Below is a small trained network, with its code and all its weights. Each question gives an input and a class and asks what happens when units are switched off, that is, made to give their printed mean instead of their output.

import numpy as np


def w(rows, s, z=0):
    codes = np.array(rows[::2]) - 128.0
    scale = np.full(codes.shape[1], s)
    scale[-1] = z or s
    return codes * scale


def f(y):
    return np.maximum(y, 0)


def log_softmax(a):
    a = a - a.max(-1, keepdims=True)
    return a - np.log(np.exp(a).sum(-1, keepdims=True))


def net(x, mask):
    res = np.array(x, float).reshape(1, 3) / 4 @ E
    y = f(res @ A[0][:, :-1].T + A[0][:, -1])
    res = res + np.where(mask, y, B[0][:, -1]) @ B[0][:, :-1]
    return log_softmax(res[-1] @ U[:, :-1].T + U[:, -1])


A, B = {}, {}
E = w([
[145,253,146,97,118,160],'x0',
[113,128,133,17,137,40],'x1',
[211,119,108,137,39,95],'x2',
],0.011)
A[0] = w([
[119,68,121,229,124,179,201],'N0',
[120,67,130,117,121,142,216],'N1',
[202,11,120,136,31,95,90],'N2',
[194,123,107,185,63,141,86],'N3',
[157,119,146,152,87,145,129],'N4',
[138,139,39,97,174,147,104],'N5',
[125,215,149,52,170,118,92],'N6',
[120,37,113,81,149,83,120],'N7',
[80,49,133,123,173,122,180],'N8',
[178,126,111,156,134,125,77],'N9',
[195,124,131,89,64,62,3],'N10',
[167,115,132,155,71,148,79],'N11',
[146,81,122,163,131,166,164],'N12',
[149,211,123,221,120,220,156],'N13',
[162,122,136,109,109,106,62],'N14',
[139,135,122,95,110,74,71],'N15',
[134,76,119,175,128,167,166],'N16',
[134,145,168,142,98,198,165],'N17',
[100,128,159,148,125,165,132],'N18',
[112,150,116,184,195,200,153],'N19',
[218,209,123,129,9,104,2],'N20',
[129,54,150,208,137,151,184],'N21',
[78,42,136,145,174,126,227],'N22',
],0.013,0.0035)
B[0] = w([
[171,183,123,148,81,209,230],'N0',
[155,101,160,104,107,124,178],'N1',
[90,99,127,153,2,70,248],'N2',
[190,157,175,150,140,65,203],'N3',
[148,136,165,149,149,106,167],'N4',
[103,115,158,139,131,148,139],'N5',
[97,229,187,91,92,144,203],'N6',
[126,73,145,78,165,71,202],'N7',
[146,103,124,89,199,140,199],'N8',
[142,124,153,145,138,112,153],'N9',
[109,41,72,174,100,219,194],'N10',
[158,134,162,152,147,93,175],'N11',
[160,161,137,149,105,150,182],'N12',
[52,71,86,162,187,61,230],'N13',
[128,103,99,127,112,148,152],'N14',
[112,99,111,105,100,186,165],'N15',
[163,169,136,132,96,159,191],'N16',
[100,118,128,182,153,102,174],'N17',
[101,125,90,124,112,139,155],'N18',
[62,129,30,115,84,146,194],'N19',
[228,125,61,136,231,183,227],'N20',
[176,174,128,102,85,180,215],'N21',
[164,91,121,114,207,174,212],'N22',
],0.034,0.015)
U = w([
[166,146,100,116,160,230,251],'0',
[176,156,185,161,76,110,101],'1',
[1,156,101,157,166,96,130],'2',
[146,136,123,179,226,75,102],'3',
[127,79,186,53,234,138,43],'4',
[113,47,143,119,87,94,157],'5',
[38,250,221,95,151,156,71],'6',
],0.0081,0.0024)

Each question gives the input, the list of numbers given to net, and the class t.
The units are the neurons (one row each of A and B). Each row of codes is followed by its name. A weight is (code - 128) times the scale printed after its matrix; where a second scale follows, it is the last column's (A, B and U).
mask holds one flag per neuron, in row order. A switched-off neuron (its flag False) gives its mean, the last column of its row in B, instead of its output. The means were averaged over made-up inputs and are rounded, as every weight is.
A unit's drop is (log p(t) with every unit on - log p(t) with that unit switched off) / (log p(t) with every unit on - log p(t) with every unit switched off).
The circuit of an input: a set's keep is (log p(t) with only the set's units on - log p(t) with every unit switched off) / (log p(t) with every unit on - log p(t) with every unit switched off). Starting from the 12 units with the biggest drops (on a tie, the unit counted first), units are removed one at a time, each time the one whose removal leaves the highest keep (on an exact tie, the one counted first), for as long as the keep stays at least 0.8.
circuit, biggest first: the units of the circuit, biggest drop first
k most important neurons: the k neurons with the biggest drops, biggest first
drop of u: that unit's drop, to one decimal
input [0,6,8], class 5: circuit, biggest first	[N2]
input [8,0,-3], class 2: circuit, biggest first	[N13, N0]
input [0,4,1], class 5: 2 most important neurons	[N20, N0]
input [4,0,1], class 3: 3 most important neurons	[N0, N2, N21]
input [-7,-5,1], class 1: 2 most important neurons	[N2, N20]
input [-5,-4,1], class 1: 2 most important neurons	[N20, N2]
input [2,0,-4], class 2: drop of N21	0.1
input [2,6,-6], class 6: drop of N6	0.5
input [-1,5,7], class 5: drop of N2	1.1
input [0,2,-2], class 4: drop of N2	0.4
